Here is a tiny trained network, its code and every weight. The questions are about switching its units off for an input and a class, where a switched-off unit gives its printed mean instead of its output.

import numpy as np


def w(rows, s, z=0):
    codes = np.array(rows[::2]) - 128.0
    scale = np.full(codes.shape[1], s)
    scale[-1] = z or s
    return codes * scale


def norm(h):
    return h / np.sqrt((h * h).mean(-1, keepdims=True) + 1e-5)


def f(y):
    return y / 2 * (1 + np.tanh(0.7978845608 * (y + 0.044715 * y**3)))


def log_softmax(a):
    a = a - a.max(-1, keepdims=True)
    return a - np.log(np.exp(a).sum(-1, keepdims=True))


def net(x, mask):
    res = np.array(x, float).reshape(1, 2) / 4 @ E
    u = 0
    for l in range(2):
        y = f(norm(res) @ A[l][:, :-1].T + A[l][:, -1])
        res = res + np.where(mask[u : u + 6], y, B[l][:, -1]) @ B[l][:, :-1]
        u += 6
    return log_softmax(norm(res)[-1] @ U[:, :-1].T + U[:, -1])


A, B = {}, {}
E = w([
[222,209,182,23,130,125,19,97,31,2],'x0',
[21,221,85,23,33,68,152,90,90,181],'x1',
],0.0079)
A[0] = w([
[132,105,86,170,119,132,204,103,171,247,174],'L0N1',
[119,187,160,107,98,165,36,138,149,98,59],'L0N2',
[218,79,202,95,221,186,106,59,126,33,41],'L0N3',
[45,160,106,237,156,143,176,155,245,164,174],'L0N4',
[93,178,130,89,121,96,80,102,146,101,4],'L0N5',
[139,196,115,126,135,113,151,1,93,194,140],'L0N6',
],0.0078,0.0019)
B[0] = w([
[67,61,76,191,68,88,167,131,86,241,240],'L0N1',
[132,112,150,163,189,100,147,130,136,175,178],'L0N2',
[133,10,159,72,62,107,101,162,127,119,248],'L0N3',
[94,115,112,136,114,46,154,4,88,139,254],'L0N4',
[84,146,134,165,114,159,168,87,189,110,168],'L0N5',
[161,116,160,155,142,157,108,109,182,129,177],'L0N6',
],0.012,0.0096)
A[1] = w([
[78,121,1,160,129,162,160,162,239,156,223],'L1N1',
[117,122,128,161,154,139,109,176,126,170,60],'L1N2',
[79,156,65,127,112,98,73,169,124,127,9],'L1N3',
[105,90,92,112,73,112,127,111,165,195,95],'L1N4',
[155,90,114,170,159,52,178,142,155,137,32],'L1N5',
[110,136,142,166,129,149,103,96,199,122,121],'L1N6',
],0.0086,0.0012)
B[1] = w([
[113,93,133,132,132,128,106,173,85,91,204],'L1N1',
[148,78,148,102,111,77,121,114,57,98,118],'L1N2',
[146,122,134,124,151,142,98,144,132,148,121],'L1N3',
[191,144,114,135,204,152,130,176,122,68,254],'L1N4',
[92,247,113,154,135,125,123,132,83,213,182],'L1N5',
[115,168,102,86,109,108,146,112,113,135,153],'L1N6',
],0.012,0.0073)
U = w([
[219,178,100,150,186,182,96,167,142,151,51],'0',
[92,222,188,94,99,121,144,11,196,98,127],'1',
[161,158,107,151,134,169,90,168,153,146,2],'2',
[168,165,141,170,177,168,105,117,145,159,18],'3',
[72,174,70,139,163,172,162,214,131,39,123],'4',
[83,63,73,247,127,80,170,100,70,179,187],'5',
[164,19,217,87,91,104,91,155,146,73,203],'6',
],0.011,0.0045)

Each question gives the input, the list of numbers given to net, and the class t.
The units are the neurons (one row each of A and B). Each row of codes is followed by its name. A weight is (code - 128) times the scale printed after its matrix; where a second scale follows, it is the last column's (A, B and U).
mask holds one flag per neuron, layer by layer. A switched-off neuron (its flag False) gives its mean, the last column of its row in B, instead of its output. The means were averaged over made-up inputs and are rounded, as every weight is.
A unit's drop is (log p(t) with every unit on - log p(t) with that unit switched off) / (log p(t) with every unit on - log p(t) with every unit switched off).
unit that matters most: the unit with the biggest drop
k most important neurons: the k neurons with the biggest drops, biggest first
top k neurons in layer l: the k neurons of layer l with the biggest drops, biggest first
drop when u is switched off: that unit's drop, to one decimal
input [0,3], class 4: unit that matters most	L0N4
input [-1,6], class 4: 3 most important neurons	[L0N4; L1N4; L0N3]
input [8,4], class 1: 2 most important neurons	[L0N1; L0N5]
input [-1,-7], class 6: 2 most important neurons	[L0N3; L0N1]
input [6,4], class 1: 2 most important neurons	[L0N3; L0N5]
input [3,1], class 6: 2 most important neurons	[L0N1; L0N4]
input [7,4], class 1: top 2 neurons in layer 1	[L1N4; L1N1]
input [1,4], class 1: 2 most important neurons	[L0N1; L0N3]
input [1,5], class 1: top 2 neurons in layer 0	[L0N1; L0N3]
input [0,0], class 0: drop when L0N5 is switched off	0.6
input [0,6], class 4: drop when L0N4 is switched off	0.8
input [2,8], class 1: drop when L0N1 is switched off	1.8
